Below are the code and all the weights of a small trained network. Each question names an input and a target symbol and asks about switching units off, where a switched-off unit gives its printed mean instead of its output.

import numpy as np


def w(rows, s, z=0):
    codes = np.array(rows[::2]) - 128.0
    scale = np.full(codes.shape[1], s)
    scale[-1] = z or s
    return codes * scale


def norm(h):
    return h / np.sqrt((h * h).mean(-1, keepdims=True) + 1e-5)


def f(y):
    return y / 2 * (1 + np.tanh(0.7978845608 * (y + 0.044715 * y**3)))


def softmax(a):
    e = np.exp(a - a.max(-1, keepdims=True))
    return e / e.sum(-1, keepdims=True)


def log_softmax(a):
    a = a - a.max(-1, keepdims=True)
    return a - np.log(np.exp(a).sum(-1, keepdims=True))


def net(x, mask):
    ids = ['ΣΦβγεζτ'.index(c) for c in x.split()]
    T = len(ids)
    res = E[ids] + P[:T]
    u = 0
    for l in range(2):
        q, k, v = (norm(res) @ M[l].T for M in (Q, K, V))
        z = softmax(np.where(np.tri(T) > 0, q @ k.T / 4**0.5, -1e9)) @ v
        res = res + np.where(mask[u], z, O[l][:, -1]) @ O[l][:, :-1]
        u += 1
        y = f(norm(res) @ A[l][:, :-1].T + A[l][:, -1])
        res = res + np.where(mask[u : u + 4], y, B[l][:, -1]) @ B[l][:, :-1]
        u += 4
    return log_softmax(norm(res)[-1] @ U[:, :-1].T + U[:, -1])


Q, K, V, O, A, B = {}, {}, {}, {}, {}, {}
E = w([
[17,136,26,138],'Σ',
[141,120,112,204],'Φ',
[250,77,169,118],'β',
[85,188,176,103],'γ',
[121,184,55,82],'ε',
[132,181,50,129],'ζ',
[14,79,93,32],'τ',
],0.014)
P = w([
[63,43,97,90],'0',
[199,253,123,159],'1',
[31,97,78,188],'2',
[83,141,92,165],'3',
[50,110,68,174],'4',
[78,154,49,170],'5',
[90,138,96,168],'6',
[70,126,58,146],'7',
[71,140,43,135],'8',
[94,181,48,120],'9',
],0.0081)
Q[0] = w([
[186,202,130,151],'0.h1',
[113,144,164,173],'0.h1',
[171,2,180,60],'0.h1',
[22,53,53,69],'0.h1',
],0.0065)
K[0] = w([
[141,244,114,185],'0.h1',
[163,40,171,48],'0.h1',
[164,7,74,139],'0.h1',
[183,105,35,2],'0.h1',
],0.0072)
V[0] = w([
[73,65,148,168],'0.h1',
[169,214,118,141],'0.h1',
[125,138,68,97],'0.h1',
[126,198,3,154],'0.h1',
],0.0064)
O[0] = w([
[146,228,180,33,102],'0.h1',
[42,104,2,81,157],'0.h1',
[78,85,194,122,185],'0.h1',
[131,168,152,177,254],'0.h1',
],0.0056,0.0066)
A[0] = w([
[129,89,129,8,57],'0.n1',
[198,67,236,49,9],'0.n2',
[116,11,26,106,162],'0.n3',
[2,136,112,137,139],'0.n4',
],0.0071,0.0014)
B[0] = w([
[203,13,162,140,125],'0.n1',
[108,166,80,204,138],'0.n2',
[252,202,58,177,178],'0.n3',
[148,254,41,167,253],'0.n4',
],0.0066,0.007)
Q[1] = w([
[96,254,89,208],'1.h1',
[95,114,167,178],'1.h1',
[200,119,51,226],'1.h1',
[78,38,177,54],'1.h1',
],0.0079)
K[1] = w([
[167,1,118,80],'1.h1',
[43,95,120,164],'1.h1',
[198,80,198,122],'1.h1',
[69,169,23,216],'1.h1',
],0.0089)
V[1] = w([
[33,211,135,168],'1.h1',
[2,110,133,89],'1.h1',
[131,80,8,3],'1.h1',
[190,50,105,188],'1.h1',
],0.0092)
O[1] = w([
[108,133,140,254,88],'1.h1',
[184,61,138,221,3],'1.h1',
[64,61,115,180,174],'1.h1',
[101,120,146,72,205],'1.h1',
],0.0087,0.005)
A[1] = w([
[53,158,140,87,132],'1.n1',
[129,65,94,2,127],'1.n2',
[239,163,66,186,80],'1.n3',
[47,133,131,198,255],'1.n4',
],0.0074,0.0038)
B[1] = w([
[82,182,83,90,182],'1.n1',
[75,208,213,2,190],'1.n2',
[175,235,227,217,154],'1.n3',
[138,17,191,64,255],'1.n4',
],0.0082,0.0058)
U = w([
[194,114,175,159,252],'Σ',
[63,153,207,169,131],'Φ',
[87,118,106,148,132],'β',
[83,121,135,59,123],'γ',
[119,10,113,113,137],'ε',
[154,141,89,168,92],'ζ',
[210,176,102,160,48],'τ',
],0.011,0.0032)

Each question gives the input, a string of symbols that net reads in full, and the target symbol t.
The units are the heads (4 rows each of Q, K, V and O) and the neurons (one row each of A and B). Each row of codes is followed by its name. A weight is (code - 128) times the scale printed after its matrix; where a second scale follows, it is the last column's (O, A, B and U).
mask holds one flag per unit, layer by layer, with each layer's heads first. A switched-off unit (its flag False) gives its mean, the last column of its rows in O or B, instead of its output. The means were averaged over made-up inputs and are rounded, as every weight is.
A unit's drop is (log p(t) with every unit on - log p(t) with that unit switched off) / (log p(t) with every unit on - log p(t) with every unit switched off).
The circuit of an input: a set's keep is (log p(t) with only the set's units on - log p(t) with every unit switched off) / (log p(t) with every unit on - log p(t) with every unit switched off). Starting from all 10 units, units are removed one at a time, each time the one whose removal leaves the highest keep (on an exact tie, the one counted first), for as long as the keep stays at least 0.8.
units of the circuit, in order: the units of the circuit, biggest drop first
k most important neurons: the k neurons with the biggest drops, biggest first
k most important neurons of layer l: the k neurons of layer l with the biggest drops, biggest first
drop when u is switched off: that unit's drop, to one decimal
input τ τ ζ, target ε: most important neuron of layer 0 => (0.n1)
input ε ε Σ γ ε ζ τ, target ε: units of the circuit, in order => (1.h1, 1.n4)
input τ ζ ζ τ, target ε: units of the circuit, in order => (1.h1, 0.n1, 1.n4)
input Φ τ τ Φ ε Σ, target τ: units of the circuit, in order => (0.n4, 1.h1, 0.h1, 0.n3)
input Φ ζ Φ, target τ: units of the circuit, in order => (1.h1, 0.h1, 0.n4, 0.n3)
input Φ γ ζ ζ ζ, target τ: units of the circuit, in order => (1.h1, 0.n3, 0.n4, 0.h1)
input Φ Σ τ ζ Φ ε, target τ: 2 most important neurons of layer 0 => (0.n4, 0.n3)
input τ γ γ, target ε: 2 most important neurons of layer 0 => (0.n1, 0.n3)
input τ γ Φ Σ ζ ε, target ε: units of the circuit, in order => (1.h1, 0.n1, 0.h1, 1.n4)
input τ Φ ε τ ζ Φ, target ε: 3 most important neurons of layer 0 => (0.n1, 0.n3, 0.n4)
input τ τ ζ β Σ γ, target ε: 3 most important neurons => (0.n1, 0.n2, 1.n4)
input τ Σ Σ β, target γ: 3 most important neurons => (0.n2, 0.n4, 0.n3)
input Φ ζ ε Φ ζ, target τ: 2 most important neurons of layer 0 => (0.n3, 0.n4)
input Φ ε Φ, target τ: units of the circuit, in order => (1.h1, 0.h1, 0.n4, 0.n3)
input τ τ ε γ Σ, target ε: drop when 0.n1 is switched off => 0.5
input Φ Σ ε ε, target τ: drop when 0.n4 is switched off => 0.5
input β ε ε ε β Φ β, target γ: drop when 1.h1 is switched off => 2.3
